Each row, then the group of its hidden value
-14 123 -18 58 70 80 38 96 218 167 41 96 10 167 -42 -97 0 -67 -50 -62 60
 -163 -8 50 41 -147 -33 -90 41 -7 -146 -157 -118 16 4 -39 -61 | J315
77 -143 -107 27 -31 75 60 31 -81 -79 33 40 -68 -40 -6 25 156 -70 -10 82
 6 -238 -24 -66 4 9 -42 4 140 6 41 -49 -179 54 -92 -146 -198 | J595
183 -72 137 -179 -64 -222 -291 34 -322 -124 -383 -60 375 12 -15 5 48 173
 -234 162 -29 221 -156 -151 -169 94 70 201 -199 73 71 212 443 10 71 159
 54 | J214
41 130 -73 2 -26 75 -44 -37 90 71 -144 78 79 154 -2 -41 41 -76 122 -8 78
 -54 39 18 -20 -119 62 -106 25 -27 -171 -24 -15 119 69 40 -75 | J315
235 -226 125 -179 -117 -223 -310 11 -436 -251 -305 -141 301 -110 -8 54
 117 191 -268 215 -57 171 -171 -203 -159 189 21 248 -153 84 192 244 405
 -33 15 67 9 | J222
12 178 -12 181 21 -99 -27 148 111 110 427 -186 -100 -73 -44 102 -50 157
 26 -29 -26 114 85 84 2 19 -72 104 -46 4 -60 8 143 -178 -257 148 199 | J638
27 21 -90 45 38 87 96 61 65 111 -112 132 61 126 -12 -26 46 -115 -6 27 64
 -163 -52 7 8 -143 62 -86 64 -8 -136 -109 -111 102 -1 -33 -158 | J214
155 -117 145 -108 -121 -176 -381 -51 -297 -288 -41 -391 287 -168 50 -131
 -21 312 -373 104 95 97 -33 -199 -11 217 -72 137 -151 -104 203 129 436
 -324 98 6 -9 | J638
-37 207 5 201 70 -34 -21 147 217 142 421 -200 -31 -14 -34 -52 -105 157
 -101 -82 76 1 90 80 84 -18 -72 14 -42 -82 -101 -116 99 -258 -145 62 135 | J629
91 -38 -140 12 -131 39 -26 -80 -128 -134 51 -52 -101 -92 45 102 139 -20
 207 80 -12 -84 95 -59 -45 40 -32 -1 123 -15 23 90 -55 65 -113 -13 -134 | J595
112 -137 -87 -92 -94 62 0 -41 -142 -110 -160 128 -53 13 12 57 197 -119
 94 99 -51 -188 -31 -96 -72 -16 -48 -3 143 65 51 48 -164 184 -40 -100
 -223 | J595
26 164 -94 -43 -58 82 -22 -75 71 71 -203 128 49 166 32 -27 40 -105 216
 -11 45 -62 75 3 -51 -153 42 -130 60 -18 -171 10 -41 177 66 74 -127 | J629
84 -128 -124 47 -14 82 91 40 -70 -12 -81 90 0 11 -6 48 134 -111 3 98 29
 -194 -68 -43 -2 -45 48 -23 109 18 -33 -56 -141 110 -66 -103 -198 | J222
-5 -73 7 140 30 85 6 100 156 -32 461 -216 -154 -96 -10 -151 -1 70 -287
 -61 100 -332 21 -22 185 31 -227 -48 117 -101 96 -236 -183 -324 -93 -255
 -127 | J222
129 -178 -234 32 -21 86 173 20 -227 -11 -360 245 102 44 -2 167 220 -199
 166 211 12 -127 -112 -55 -100 -68 243 0 109 55 -116 36 -115 344 -71 -21
 -243 | J595
155 -11 -186 79 -57 -105 71 80 -261 24 -135 124 19 -50 -37 377 183 -30
 343 209 -142 227 -31 16 -222 21 216 196 -15 156 -110 250 156 308 -290
 252 90 | J595
140 -106 206 -13 -26 -151 -416 34 -109 -222 156 -464 300 -125 -36 -233
 -43 343 -561 36 178 54 -73 -126 89 229 -93 122 -203 -138 162 -21 395
 -470 143 -97 111 | J818
64 0 -66 132 -32 -33 -24 64 -31 -27 263 -169 -69 -115 -4 83 37 89 0 46
 12 -15 47 -2 16 57 -34 67 22 -23 6 11 61 -119 -183 15 18 | J222
47 132 -101 -7 -24 79 -9 -35 64 97 -236 143 105 179 1 -11 55 -112 170 16
 62 -39 22 19 -50 -144 113 -109 28 -5 -204 -7 -19 193 68 70 -93 | J315
-8 150 -99 35 -58 106 -42 -93 98 8 5 -67 37 67 66 -117 -25 -16 95 -40
 143 -130 136 -12 58 -93 -6 -168 71 -143 -124 -69 -24 -44 79 -2 -160 | J629
67 50 -108 111 -20 -20 22 52 -44 45 50 -46 24 -25 -5 119 38 22 100 74 18
 48 18 17 -38 -21 87 35 -2 -2 -99 39 93 25 -141 104 8 | J638
5 124 -58 21 -17 63 -12 -7 100 64 -12 16 28 96 20 -69 -1 -30 50 -27 74
 -105 58 2 18 -104 -14 -99 48 -56 -112 -64 -35 11 20 14 -106 | J214
26 89 -7 24 -5 107 -87 -10 215 43 102 -25 -24 121 -39 -133 35 -49 -30
 -81 106 -171 39 36 75 -85 -85 -131 54 -55 -93 -136 -130 -49 79 -104 -55 | J818
194 -166 95 -126 -72 -194 -274 13 -380 -192 -326 -160 387 -71 9 -11 49
 197 -303 196 35 164 -157 -180 -110 143 96 183 -179 4 107 175 435 -78 77
 84 -10 | J638
49 231 -132 176 53 -69 56 128 35 228 -44 71 129 96 -53 196 1 14 229 68 4
 250 13 119 -114 -95 253 71 -107 46 -295 85 230 159 -168 300 190 | J315
-4 161 -21 144 29 -31 -15 106 129 102 297 -140 -35 -13 -21 6 -56 104 -20
 -38 40 12 72 54 34 -27 -50 19 -19 -44 -83 -52 80 -156 -144 80 84 | J214
44 114 -110 -11 -96 53 -30 -82 5 -1 -63 17 -20 50 45 38 47 -55 225 10 26
 -37 100 -9 -39 -84 5 -86 71 -28 -98 51 -14 98 -17 73 -112 | J638
44 136 -128 154 37 -45 78 113 -7 160 0 30 86 40 -27 159 6 10 146 75 15
 139 3 70 -72 -77 182 50 -52 17 -204 43 152 91 -164 209 80 | J214
164 -183 168 -78 -40 -197 -313 62 -299 -211 -82 -310 341 -135 -4 -112 -6
 290 -502 137 74 85 -146 -185 -19 199 -24 189 -181 -49 188 80 423 -295
 65 -15 16 | J638
37 -28 -84 82 -124 67 -83 -82 -12 -193 389 -286 -187 -187 68 -50 56 95
 23 -10 77 -207 176 -66 100 108 -194 -45 146 -135 116 -35 -87 -236 -99
 -144 -142 | J595
43 57 -18 177 -27 -80 -59 108 34 -22 523 -280 -171 -182 -22 94 2 183 -22
 -6 -23 26 98 27 39 109 -142 122 8 -19 58 11 91 -251 -278 32 134 | J222
46 -117 -43 48 -61 90 -40 -17 6 -145 265 -173 -126 -112 30 -101 76 33
 -136 2 78 -303 55 -84 113 61 -186 -52 148 -91 122 -115 -165 -192 -50
 -228 -205 | J595
174 -101 120 -37 -32 -156 -340 21 -217 -166 -141 -283 394 -51 -33 -109
 11 245 -380 120 139 156 -120 -116 -19 165 89 134 -218 -72 50 75 440
 -219 139 26 96 | J818

Part 2:
-87 -123 358 -25 -219 138 -37 -89 -138 -277 76 391 -30 -92 -286 -132
 -350 -171 137 15 -153 87 341 57 -97 85 -69 8 -8 18 240 15 3 -626 309
 -351 29 | (16)
124 278 -349 67 -343 -199 120 350 107 -39 118 334 -37 13 -199 235 386 75
 -50 -134 233 55 326 -130 151 557 -198 111 -29 -381 -65 314 -235 -335
 233 119 -401 | (25)
-53 -326 451 -1 87 206 41 -299 -136 -96 -70 -90 -62 2 -46 -148 -403 70
 211 150 -107 64 -69 172 -221 -383 130 -141 -13 219 110 -118 187 118
 -165 -103 135 | (14)
15 -183 326 -48 -39 -230 -228 -203 -26 50 153 -326 -122 52 -80 51 -363
 -69 238 -108 -150 3 -69 -143 -109 -17 -93 -106 42 77 56 -294 117 -141
 19 -280 236 | (9)
49 -216 -52 109 -148 -161 84 -145 46 -63 81 -77 -106 33 -145 25 62 -40
 99 44 235 49 -48 -47 112 -97 -70 -81 111 86 138 37 -65 -46 -72 38 -18 | (21)
95 -124 5 82 -157 -15 176 73 -26 -59 -9 85 -108 54 -91 51 142 59 83 53
 183 13 77 14 69 97 -28 -59 -29 -22 46 149 48 -23 -124 79 -175 | (14)
142 -173 -26 149 -132 -102 74 46 52 -74 60 -157 -166 83 61 59 36 18 87
 -7 96 19 -36 -97 7 21 -103 33 26 -10 -80 -12 141 -127 -86 -13 17 | (9)
108 -190 207 69 -93 -3 85 49 -55 -66 23 -84 -143 53 1 92 -80 70 166 13
 -18 14 72 -30 -48 84 -57 -47 -99 -14 -30 -82 249 -79 -124 -66 -19 | (21)
3 -301 378 8 70 -7 -94 -263 -80 0 30 -293 -84 38 -12 -60 -344 18 206 49
 -102 19 -133 12 -151 -255 29 -124 20 186 74 -213 205 85 -149 -162 215 | (21)
-8 -228 -148 160 -70 -90 195 -343 177 -138 45 -200 -140 18 -62 35 -123
 99 155 79 231 199 -172 40 -87 -478 -4 -53 177 100 -12 -78 -172 76 -52
 197 48 | (9)
69 40 -58 45 -71 -114 3 58 48 27 85 -44 7 15 -69 137 76 137 28 -43 81 66
 80 -55 -15 130 -81 27 -13 -153 -45 56 -43 -10 35 54 -113 | (16)
79 -204 26 159 -124 192 248 30 -36 -203 -76 162 -108 33 0 -94 61 56 34
 148 147 52 59 111 -25 -112 29 28 0 50 15 200 108 -93 -115 74 -116 | (14)
102 222 -291 77 51 -60 -9 111 128 134 8 -135 63 63 113 83 225 295 -124
 -35 145 53 -102 -15 -97 19 13 134 61 -217 -254 244 -152 300 -22 273
 -174 | (25)
-19 87 -244 63 -120 -87 -54 -98 82 -28 73 141 64 -4 -160 -129 133 -31
 -113 5 228 56 -24 0 47 -72 -26 72 230 -25 99 320 -359 -96 175 71 -94 | (25)
-105 18 333 -82 73 149 -197 -215 -103 -11 -13 28 34 -17 -66 -206 -385 36
 60 1 -198 22 -26 96 -281 -186 115 -3 80 59 35 39 -53 1 117 -167 107 | (13)
12 157 121 -46 -92 -17 -158 70 -63 36 43 103 -32 28 -69 -46 -58 21 -3
 -105 -78 -57 87 -51 -96 225 -9 45 30 -115 -32 158 -63 -123 141 -113 -80 | (13)
61 251 -170 25 -185 -128 -88 173 46 22 99 160 -11 22 -97 49 175 30 -85
 -133 85 -13 134 -113 24 336 -99 119 69 -232 -66 267 -199 -196 215 9
 -192 | (13)
48 -238 163 79 63 57 -47 -142 -56 -16 -9 -189 -23 54 60 -148 -100 27 31
 99 29 -8 -159 41 -72 -245 45 -13 79 160 44 37 141 116 -159 -53 125 | (14)
44 40 10 39 10 89 -179 14 -65 37 -40 36 21 82 79 -303 54 -40 -153 25 37
 -106 -146 14 -68 -54 75 108 179 70 -6 354 -54 24 5 -63 21 | (13)
222 -25 -311 155 73 -190 31 121 108 226 4 -403 -11 158 203 104 434 248
 -104 28 313 -50 -293 -91 98 -15 -9 34 68 -53 -189 209 44 514 -344 317
 -120 | (14)
127 151 141 -98 -249 -147 -254 340 -186 139 45 237 -82 131 -119 -127 216
 -207 -54 -151 4 -276 132 -173 155 653 -83 -7 19 -80 108 375 31 -297 57
 -280 -163 | (13)
73 -96 21 57 -83 -105 0 -3 -4 10 69 -68 -38 37 -74 43 64 37 50 3 111 12
 11 -50 44 63 -62 -28 22 -14 51 63 23 -13 -54 -3 -51 | (14)
31 -206 263 2 -20 -156 -125 -164 -34 28 113 -260 -79 31 -75 57 -231 -6
 189 -34 -61 20 -44 -88 -58 -40 -70 -103 10 74 74 -207 133 -34 -51 -170
 149 | (21)
-91 89 288 -87 4 30 -255 -175 -82 17 60 18 1 -20 -109 -123 -322 2 55 -83
 -186 -5 21 1 -211 -24 46 3 83 -1 39 15 -97 -78 191 -189 81 | (13)
152 -76 -32 50 -124 -174 -55 147 -50 103 48 -60 -59 117 -34 -14 273 -41
 -25 -14 192 -126 -44 -112 173 246 -72 -34 45 9 71 222 62 15 -148 -25
 -98 | (14)
223 -129 -247 170 -17 -204 140 91 106 144 -1 -374 -133 163 153 146 359
 200 16 33 322 -34 -251 -97 108 -17 -32 -36 38 -19 -161 115 93 407 -373
 291 -121 | (21)
-22 141 -98 77 5 132 90 -46 111 -113 17 83 64 -62 -14 71 -121 275 -1 11
 -13 219 111 101 -256 -147 11 147 7 -213 -181 75 -155 -15 187 159 -111 | (25)
150 25 -176 64 -60 -176 -56 142 20 151 38 -106 2 113 12 5 335 57 -89 -16
 233 -83 -101 -94 132 175 -48 18 81 -53 -14 280 -45 155 -133 97 -136 | (16)
0 -55 -8 45 -104 -59 -17 -86 8 -56 75 70 13 -10 -155 -39 -4 -10 18 20
 108 63 53 0 13 -25 -48 4 90 -3 113 118 -125 -133 88 -30 -40 | (16)
75 -393 207 139 -54 238 362 -133 -57 -191 -175 -43 -263 98 74 -95 -141
 115 233 207 111 49 -118 180 -146 -377 136 -133 -26 204 -40 18 244 151
 -358 126 -31 | (9)
173 4 -110 33 -290 -445 -15 175 92 85 190 -154 -208 108 -126 310 181 -23
 161 -197 150 -30 87 -282 168 459 -240 -66 -17 -180 -43 -63 -2 -221 7
 -41 -127 | (9)
135 -117 -57 110 -240 -165 170 123 35 -70 82 16 -164 52 -108 193 165 33
 128 -24 186 31 132 -103 127 238 -142 -45 -53 -101 10 30 67 -162 -64 47
 -165 | (21)
146 -197 92 119 -105 4 137 99 -29 -66 -4 -85 -159 79 49 66 49 73 110 39
 76 -7 20 -30 1 70 -50 -21 -69 -5 -59 15 239 -30 -183 8 -57 | (21)
-69 -161 -251 209 -10 28 169 -375 191 -210 70 -47 54 -89 -105 -38 -59
 124 -11 144 260 280 -85 114 -72 -563 1 74 218 58 61 55 -291 29 101 231
 28 | (14)

-232 -97 475 75 389 -70 -105 -183 199 213 -160 -341 458 -458 -364 95
 -285 220 -329 -391 166 -109 -367 -138 316 -80 338 157 -2 -173 -138 -141
 -137 25 304 -786 -76 | J284
-154 1 495 284 -118 -344 60 34 27 386 -19 -119 82 86 116 100 88 -34 -203
 -98 45 95 78 44 -346 -192 370 -252 -122 -309 -827 -299 -83 -124 -234 -4
 -468 | J499
-140 204 -234 -50 -609 319 206 -110 73 65 224 174 -370 316 52 -121 -84
 -160 326 520 -247 58 84 134 57 -205 -380 -71 238 418 330 -41 43 -24 183
 637 32 | J671
149 -73 374 71 -92 -300 108 242 142 284 115 -36 -49 19 196 144 365 -79
 -74 42 -106 190 290 94 -329 58 180 -403 -55 -395 -767 -357 85 -135 -346
 -33 -483 | J503
182 -103 -259 -88 -122 533 73 11 97 -122 131 -74 -364 -176 -173 -293 -1
 -169 186 170 -178 -28 109 68 295 161 -243 266 83 78 426 -141 234 84 -33
 455 208 | J443
-190 181 -172 -82 -346 326 149 -355 -20 188 196 -90 -199 -8 -209 -154
 -226 9 271 369 -117 -69 172 50 217 -384 -184 -74 296 378 574 -7 173 6
 31 333 100 | J556
352 -233 399 -53 -39 -254 -197 -160 198 166 -269 -87 50 -276 -187 -58
 -168 19 -504 -80 -393 -106 -210 -114 62 143 150 -22 -155 -287 -440 -303
 -234 -182 262 -315 -351 | J124
453 -9 84 32 44 -80 -18 75 166 -12 -83 51 -107 45 76 40 41 -111 -113 169
 -317 303 -9 -40 -383 164 -95 -247 -265 -222 -394 -185 29 -177 241 -290
 -274 | J551
140 25 -254 -98 -98 411 192 -28 25 58 263 -146 -304 -135 -119 -187 108
 -109 314 277 -97 98 407 82 93 -69 -170 -67 184 88 436 -133 420 53 -263
 320 121 | J503
275 -152 321 -21 -40 -156 -164 -84 269 38 -278 18 71 -130 -120 -11 -223
 -16 -430 -45 -365 -12 -402 -109 47 189 23 63 -188 -166 -375 -225 -309
 -157 546 -371 -255 | J671
151 -29 -373 -36 -4 659 95 -50 48 -172 132 -126 -338 -172 -222 -315 -91
 -160 266 174 -93 38 94 39 257 83 -263 309 58 157 618 -58 321 121 36 368
 332 | J443
304 -70 190 -252 -318 -147 -101 -159 293 86 -111 141 -77 -68 -99 34 -153
 11 -236 267 -542 -60 -215 -48 136 118 -223 -171 41 19 -135 -182 -249
 -196 504 -203 -291 | J556
-29 9 130 20 -594 -58 176 89 61 266 217 108 -347 227 187 -43 231 -174
 113 324 -235 25 307 184 -131 -86 -71 -256 138 -30 -391 -283 30 -100
 -322 687 -338 | J499
673 -289 220 -178 139 -120 -135 126 324 -37 -176 -23 -53 -306 -90 -19 92
 -75 -368 -12 -463 103 -83 -86 -17 449 -34 -81 -197 -392 -371 -333 -39
 -154 250 -438 -273 | J503
-97 -112 303 347 393 129 -100 27 164 -45 -298 -226 269 -176 -173 -74
 -301 -44 -357 -440 176 88 -547 -131 24 116 295 460 -328 -207 -317 -153
 -182 53 468 -458 38 | J124
427 -369 376 -43 501 -56 -155 87 253 54 -197 -325 197 -612 -278 -51 38
 39 -437 -390 -106 -7 -93 -134 166 356 295 127 -189 -531 -331 -346 54
 -30 24 -655 -157 | J503
463 -31 98 26 99 -75 -15 111 197 -33 -101 37 -67 16 72 50 52 -110 -143
 121 -299 316 -42 -50 -360 206 -79 -212 -265 -239 -393 -200 27 -162 275
 -358 -253 | J503
-86 -91 351 216 360 18 -125 -173 129 94 -273 -287 321 -303 -286 -43 -363
 78 -370 -363 106 -14 -423 -162 110 -41 323 275 -205 -167 -182 -140 -148
 3 397 -590 -31 | J671
75 -107 -341 79 307 811 50 94 123 -335 44 -202 -190 -286 -273 -330 -142
 -179 191 -109 105 69 -165 -1 366 261 -174 636 -65 76 610 -43 282 229
 208 153 501 | J443
-46 -61 -12 -300 -389 248 63 -132 228 100 179 7 -195 -198 -218 -93 -55 7
 113 265 -289 -224 18 79 551 17 -271 54 374 216 394 -145 5 15 119 283 22 | J284
-385 175 -39 64 -160 294 161 -324 -57 258 186 -227 -34 -81 -236 -120
 -227 57 233 149 123 -69 145 39 208 -457 37 4 263 279 443 -24 191 65 -85
 199 112 | J556
134 76 -317 -42 -277 436 241 198 108 -87 291 88 -431 170 116 -128 213
 -245 402 392 -166 228 281 159 -62 89 -357 -47 103 135 223 -126 303 36
 -89 540 87 | J503
42 -38 117 131 -162 64 168 413 189 21 174 93 -211 186 269 49 351 -227
 129 85 -41 244 112 163 -219 220 -54 -75 -72 -214 -540 -273 77 -14 -149
 310 -220 | J551
-165 282 -127 -112 -632 126 213 -79 153 112 244 261 -265 398 129 74 -45
 -92 319 585 -296 137 25 133 -36 -217 -439 -286 263 420 156 -21 -48 -95
 328 371 -114 | J284
-81 20 -291 -42 -259 617 98 -57 156 -172 83 21 -279 2 -173 -271 -225
 -168 197 204 -139 -45 -202 53 406 61 -338 431 146 361 598 -35 35 122
 385 457 336 | J671
228 -223 419 -6 186 -161 -220 -209 210 125 -323 -192 212 -393 -306 -52
 -300 89 -525 -241 -231 -125 -362 -169 178 113 233 130 -174 -266 -293
 -240 -239 -107 395 -567 -215 | J671
-52 7 -133 -262 -366 357 86 -139 216 14 166 43 -214 -108 -203 -108 -119
 -25 175 312 -273 -143 -59 67 497 2 -354 106 331 316 513 -76 15 33 267
 274 119 | J284
191 -350 326 75 666 152 -100 118 202 21 -142 -455 267 -678 -348 -99 7 46
 -326 -547 166 -21 -114 -117 284 294 394 342 -158 -487 -152 -297 153 106
 -65 -609 47 | J503
-107 -89 516 35 -211 -318 -7 79 260 262 -42 32 117 -8 58 162 50 13 -260
 -55 -142 -37 -189 34 26 41 154 -131 12 -206 -677 -293 -285 -118 145
 -147 -423 | J556
19 26 325 37 -530 -334 75 -54 77 366 54 91 -162 208 155 53 93 -76 -118
 271 -306 27 167 90 -253 -173 54 -395 42 -101 -607 -293 -132 -205 -124
 306 -508 | J124
-24 42 -145 -29 -381 288 209 -23 -27 172 310 -51 -397 26 -9 -176 165
 -142 323 328 -108 7 450 165 43 -147 -131 -122 213 78 163 -181 306 18
 -437 689 -39 | J443
-55 0 275 322 405 0 98 195 97 119 -23 -251 216 -77 27 84 81 -45 -85 -273
 263 315 -19 -24 -307 -11 319 -20 -225 -319 -462 -201 142 14 -41 -441
 -124 | J503
338 -157 -152 47 674 544 -86 -70 149 -250 -174 -363 98 -530 -429 -242
 -274 -22 -115 -270 47 130 -232 -180 238 237 26 458 -217 -118 499 -62
 257 128 380 -598 381 | J503
